Below is a small trained network, with its code and all its weights. Each question gives an input and a target symbol and asks what happens when units are switched off, that is, made to give their printed mean instead of their output.

import numpy as np


def w(rows, s, z=0):
    codes = np.array(rows[::2]) - 128.0
    scale = np.full(codes.shape[1], s)
    scale[-1] = z or s
    return codes * scale


def norm(h):
    return h / np.sqrt((h * h).mean(-1, keepdims=True) + 1e-5)


def softmax(a):
    e = np.exp(a - a.max(-1, keepdims=True))
    return e / e.sum(-1, keepdims=True)


def log_softmax(a):
    a = a - a.max(-1, keepdims=True)
    return a - np.log(np.exp(a).sum(-1, keepdims=True))


def net(x, mask):
    ids = ['ΔΘΞΠΦμτψ'.index(c) for c in x.split()]
    T = len(ids)
    res = E[ids] + P[:T]
    u = 0
    for l in range(2):
        r = norm(res)
        for j in range(3):
            rows = slice(2 * j, 2 * j + 2)
            q, k, v = (r @ M[l][rows].T for M in (Q, K, V))
            z = softmax(np.where(np.tri(T) > 0, q @ k.T / 2**0.5, -1e9)) @ v
            o = O[l][rows]
            res = res + np.where(mask[u + j], z, o[:, -1]) @ o[:, :-1]
        u += 3
    return log_softmax(norm(res)[-1] @ U[:, :-1].T + U[:, -1])


Q, K, V, O = {}, {}, {}, {}
E = w([
[141,118,250,132],'Δ',
[143,131,168,143],'Θ',
[128,173,120,79],'Ξ',
[98,121,192,103],'Π',
[84,170,79,126],'Φ',
[142,96,186,84],'μ',
[82,99,165,145],'τ',
[66,109,97,127],'ψ',
],0.014)
P = w([
[116,103,86,155],'0',
[66,241,176,248],'1',
[99,175,151,17],'2',
[71,174,163,183],'3',
[113,186,156,14],'4',
[39,120,159,183],'5',
[136,209,159,8],'6',
[71,123,156,190],'7',
[147,217,150,11],'8',
],0.014)
Q[0] = w([
[120,103,195,156],'L0H1',
[45,133,124,3],'L0H1',
[67,190,103,128],'L0H2',
[151,118,156,194],'L0H2',
[175,63,104,160],'L0H3',
[104,164,101,250],'L0H3',
],0.013)
K[0] = w([
[121,194,179,154],'L0H1',
[136,57,93,169],'L0H1',
[127,113,98,75],'L0H2',
[154,172,75,199],'L0H2',
[105,141,150,107],'L0H3',
[141,247,113,173],'L0H3',
],0.014)
V[0] = w([
[140,129,106,190],'L0H1',
[87,231,175,129],'L0H1',
[161,110,94,91],'L0H2',
[174,155,80,168],'L0H2',
[71,245,175,163],'L0H3',
[137,142,187,117],'L0H3',
],0.012)
O[0] = w([
[140,169,154,152,166],'L0H1',
[86,108,75,122,191],'L0H1',
[147,204,201,101,80],'L0H2',
[132,116,187,161,3],'L0H2',
[8,88,171,209,254],'L0H3',
[113,85,141,124,164],'L0H3',
],0.011,0.0055)
Q[1] = w([
[90,188,141,25],'L1H1',
[113,122,81,65],'L1H1',
[172,58,36,199],'L1H2',
[121,148,207,164],'L1H2',
[246,112,102,241],'L1H3',
[67,140,179,109],'L1H3',
],0.013)
K[1] = w([
[205,131,43,215],'L1H1',
[235,114,58,143],'L1H1',
[79,110,229,85],'L1H2',
[92,126,223,246],'L1H2',
[147,135,155,6],'L1H3',
[67,96,211,153],'L1H3',
],0.011)
V[1] = w([
[134,202,96,61],'L1H1',
[82,121,3,100],'L1H1',
[61,162,166,71],'L1H2',
[114,181,147,251],'L1H2',
[107,177,171,165],'L1H3',
[190,96,109,111],'L1H3',
],0.013)
O[1] = w([
[163,99,186,254,150],'L1H1',
[69,141,221,143,140],'L1H1',
[93,14,144,139,145],'L1H2',
[71,152,76,159,192],'L1H2',
[108,132,97,189,207],'L1H3',
[116,179,157,67,2],'L1H3',
],0.013,0.0081)
U = w([
[94,150,90,177,157],'Δ',
[182,43,89,193,210],'Θ',
[122,120,196,94,54],'Ξ',
[191,136,9,145,115],'Π',
[121,90,85,49,66],'Φ',
[116,217,127,96,70],'μ',
[230,99,128,128,253],'τ',
[157,200,181,198,28],'ψ',
],0.015,0.0045)

Each question gives the input, a string of symbols that net reads in full, and the target symbol t.
The units are the heads (2 rows each of Q, K, V and O). Each row of codes is followed by its name. A weight is (code - 128) times the scale printed after its matrix; where a second scale follows, it is the last column's (O and U).
mask holds one flag per head, layer by layer. A switched-off head (its flag False) gives its mean, the last column of its rows in O, instead of its output. The means were averaged over made-up inputs and are rounded, as every weight is.
A unit's drop is (log p(t) with every unit on - log p(t) with that unit switched off) / (log p(t) with every unit on - log p(t) with every unit switched off).
The circuit of an input: a set's keep is (log p(t) with only the set's units on - log p(t) with every unit switched off) / (log p(t) with every unit on - log p(t) with every unit switched off). Starting from all 6 units, units are removed one at a time, each time the one whose removal leaves the highest keep (on an exact tie, the one counted first), for as long as the keep stays at least 0.8.
units of the circuit, in order: the units of the circuit, biggest drop first
unit that matters most: the unit with the biggest drop
heads that matter: for each layer, one digit per head in row order, 1 if its drop is at least 0.15 and else 0, layers parted by /
drop when u is switched off: that unit's drop, to one decimal
input Δ Θ ψ Θ Δ τ Θ, target Φ: units of the circuit, in order -> L1H1
input Π Φ μ Φ ψ, target Ξ: heads that matter -> 011 / 110
input Δ ψ Π, target Φ: units of the circuit, in order -> L1H1; L0H3
input Π Θ μ ψ ψ τ Δ Δ Θ, target Ξ: heads that matter -> 011 / 110
input μ τ ψ, target τ: units of the circuit, in order -> L0H3; L1H2
input Θ Θ Π Π Θ μ μ τ Φ, target Π: units of the circuit, in order -> L1H1; L0H1; L0H3
input μ μ Φ, target τ: units of the circuit, in order -> L0H3; L1H2
input ψ Θ Π, target ψ: heads that matter -> 001 / 100
input ψ Θ Θ, target ψ: units of the circuit, in order -> L0H3; L1H1
input τ Π Θ, target μ: heads that matter -> 101 / 000
input Δ Δ Φ μ Θ, target Φ: heads that matter -> 000 / 100
input ψ Ξ μ Θ ψ Ξ Ξ μ Ξ, target ψ: heads that matter -> 001 / 100
input ψ μ μ μ μ ψ Π, target ψ: units of the circuit, in order -> L0H3; L1H1; L0H1
input Θ ψ μ τ ψ, target Π: heads that matter -> 101 / 100
input Δ Δ Θ Θ Φ Π Π, target Φ: heads that matter -> 001 / 100
input Δ Θ μ Π μ, target Φ: heads that matter -> 001 / 100
input Ξ μ Δ Θ μ Δ Θ, target Θ: unit that matters most -> L0H2
input Θ ψ Θ μ Φ, target Π: units of the circuit, in order -> L0H1; L1H1; L0H3
input Θ Θ τ Θ Φ μ μ, target Π: heads that matter -> 111 / 100
input μ μ ψ Δ Δ, target τ: heads that matter -> 001 / 000
input μ ψ Π, target τ: units of the circuit, in order -> L0H3; L1H1
input τ μ μ μ μ, target μ: heads that matter -> 101 / 010
input Θ τ Θ μ Π, target Π: units of the circuit, in order -> L1H1; L0H1; L0H3; L0H2
input Ξ τ τ Θ Π, target Θ: heads that matter -> 011 / 100
input ψ τ ψ Θ μ, target ψ: heads that matter -> 001 / 100
input Ξ Δ Φ, target Θ: drop when L0H3 is switched off -> 0.3
input ψ Φ ψ, target ψ: drop when L1H1 is switched off -> 0.6
